Below is a small trained network, with its code and all its weights. Each question gives an input and a class and asks what happens when units are switched off, that is, made to give their printed mean instead of their output.

import numpy as np


def w(rows, s, z=0):
    codes = np.array(rows[::2]) - 128.0
    scale = np.full(codes.shape[1], s)
    scale[-1] = z or s
    return codes * scale


def norm(h):
    return h / np.sqrt((h * h).mean(-1, keepdims=True) + 1e-5)


def f(y):
    return np.maximum(y, 0)


def log_softmax(a):
    a = a - a.max(-1, keepdims=True)
    return a - np.log(np.exp(a).sum(-1, keepdims=True))


def net(x, mask):
    res = np.array(x, float).reshape(1, 3) / 4 @ E
    u = 0
    for l in range(2):
        y = f(norm(res) @ A[l][:, :-1].T + A[l][:, -1])
        res = res + np.where(mask[u : u + 9], y, B[l][:, -1]) @ B[l][:, :-1]
        u += 9
    return log_softmax(norm(res)[-1] @ U[:, :-1].T + U[:, -1])


A, B = {}, {}
E = w([
[130,85,92,132,121,162,91,81,91,139],'x0',
[120,155,28,79,124,8,169,173,78,122],'x1',
[150,175,112,130,137,119,163,147,140,6],'x2',
],0.0017)
A[0] = w([
[130,134,188,128,123,131,130,145,158,132,172],'0.n1',
[151,154,105,129,122,121,150,129,118,76,4],'0.n2',
[112,169,154,124,139,128,153,145,154,90,80],'0.n3',
[127,127,128,128,127,129,128,128,129,128,122],'0.n4',
[117,121,75,119,115,117,123,120,97,126,161],'0.n5',
[139,111,139,140,137,153,110,115,130,141,112],'0.n6',
[130,138,132,136,131,143,128,117,129,3,118],'0.n7',
[108,159,156,113,122,105,164,166,160,135,86],'0.n8',
[143,174,113,121,133,90,180,156,134,119,106],'0.n9',
],0.0054,0.0024)
B[0] = w([
[127,126,142,162,177,194,110,52,177,173,199],'0.n1',
[155,156,170,80,225,65,118,162,237,253,175],'0.n2',
[180,175,109,229,153,219,148,101,241,119,185],'0.n3',
[127,128,127,127,129,129,127,128,126,128,128],'0.n4',
[244,134,118,158,179,132,136,120,146,100,210],'0.n5',
[74,134,134,93,96,113,135,139,119,64,172],'0.n6',
[203,199,34,207,44,131,243,233,102,98,253],'0.n7',
[158,102,96,211,168,187,118,53,50,161,182],'0.n8',
[75,128,203,23,65,100,108,170,180,129,218],'0.n9',
],0.0027,0.0041)
A[1] = w([
[141,146,127,117,142,111,145,147,136,137,112],'1.n1',
[68,106,77,98,103,117,100,109,78,123,11],'1.n2',
[37,128,212,114,127,143,106,116,159,121,48],'1.n3',
[135,154,132,117,135,98,147,152,147,138,118],'1.n4',
[137,166,123,132,158,100,146,143,157,130,65],'1.n5',
[159,103,115,149,183,143,104,83,123,138,173],'1.n6',
[123,125,151,155,106,149,127,132,121,134,153],'1.n7',
[123,157,119,74,114,18,157,228,136,134,99],'1.n8',
[3,141,184,125,143,124,123,137,161,155,137],'1.n9',
],0.004,0.0012)
B[1] = w([
[136,127,140,132,157,136,113,111,142,157,167],'1.n1',
[166,160,110,148,167,86,169,155,122,84,139],'1.n2',
[69,137,177,77,75,124,118,154,182,88,170],'1.n3',
[142,130,142,143,172,146,114,94,153,170,178],'1.n4',
[126,107,148,133,182,164,86,69,129,169,177],'1.n5',
[132,136,124,96,162,62,133,166,124,132,196],'1.n6',
[123,146,124,109,121,103,146,154,140,128,163],'1.n7',
[172,199,185,253,112,249,174,107,233,94,252],'1.n8',
[81,90,142,45,123,78,92,117,98,116,172],'1.n9',
],0.0037,0.0038)
U = w([
[156,87,61,91,188,4,112,125,39,164,131],'0',
[190,199,123,221,138,187,179,129,200,115,189],'1',
[1,84,210,41,110,130,71,101,152,136,144],'2',
[76,130,72,137,47,123,161,156,16,72,2],'3',
],0.0077,0.0038)

Each question gives the input, the list of numbers given to net, and the class t.
The units are the neurons (one row each of A and B). Each row of codes is followed by its name. A weight is (code - 128) times the scale printed after its matrix; where a second scale follows, it is the last column's (A, B and U).
mask holds one flag per neuron, layer by layer. A switched-off neuron (its flag False) gives its mean, the last column of its row in B, instead of its output. The means were averaged over made-up inputs and are rounded, as every weight is.
A unit's drop is (log p(t) with every unit on - log p(t) with that unit switched off) / (log p(t) with every unit on - log p(t) with every unit switched off).
The circuit of an input: a set's keep is (log p(t) with only the set's units on - log p(t) with every unit switched off) / (log p(t) with every unit on - log p(t) with every unit switched off). Starting from the 12 units with the biggest drops (on a tie, the unit counted first), units are removed one at a time, each time the one whose removal leaves the highest keep (on an exact tie, the one counted first), for as long as the keep stays at least 0.8.
units of the circuit, in order: the units of the circuit, biggest drop first
top k neurons: the k neurons with the biggest drops, biggest first
k most important neurons of layer l: the k neurons of layer l with the biggest drops, biggest first
drop of u: that unit's drop, to one decimal
input [3,1,-7], class 0: top neuron : (1.n8)
input [0,3,-7], class 0: units of the circuit, in order : (0.n9, 1.n8)
input [8,6,-1], class 0: top 2 neurons : (0.n7, 0.n9)
input [-7,-6,-4], class 2: units of the circuit, in order : (0.n7, 1.n8)
input [4,3,0], class 0: 3 most important neurons of layer 0 : (0.n5, 0.n7, 0.n9)
input [8,7,-6], class 0: top 3 neurons : (0.n7, 1.n8, 0.n9)
input [3,5,-8], class 0: top 2 neurons : (0.n7, 0.n9)
input [4,3,-4], class 0: top 2 neurons : (0.n7, 1.n8)
input [-2,-6,0], class 2: drop of 0.n7 : 0.5
input [4,-3,-8], class 2: drop of 0.n7 : 0.2
input [5,3,-6], class 0: drop of 0.n7 : 0.1
input [1,-8,-5], class 2: drop of 0.n3 : 0.0
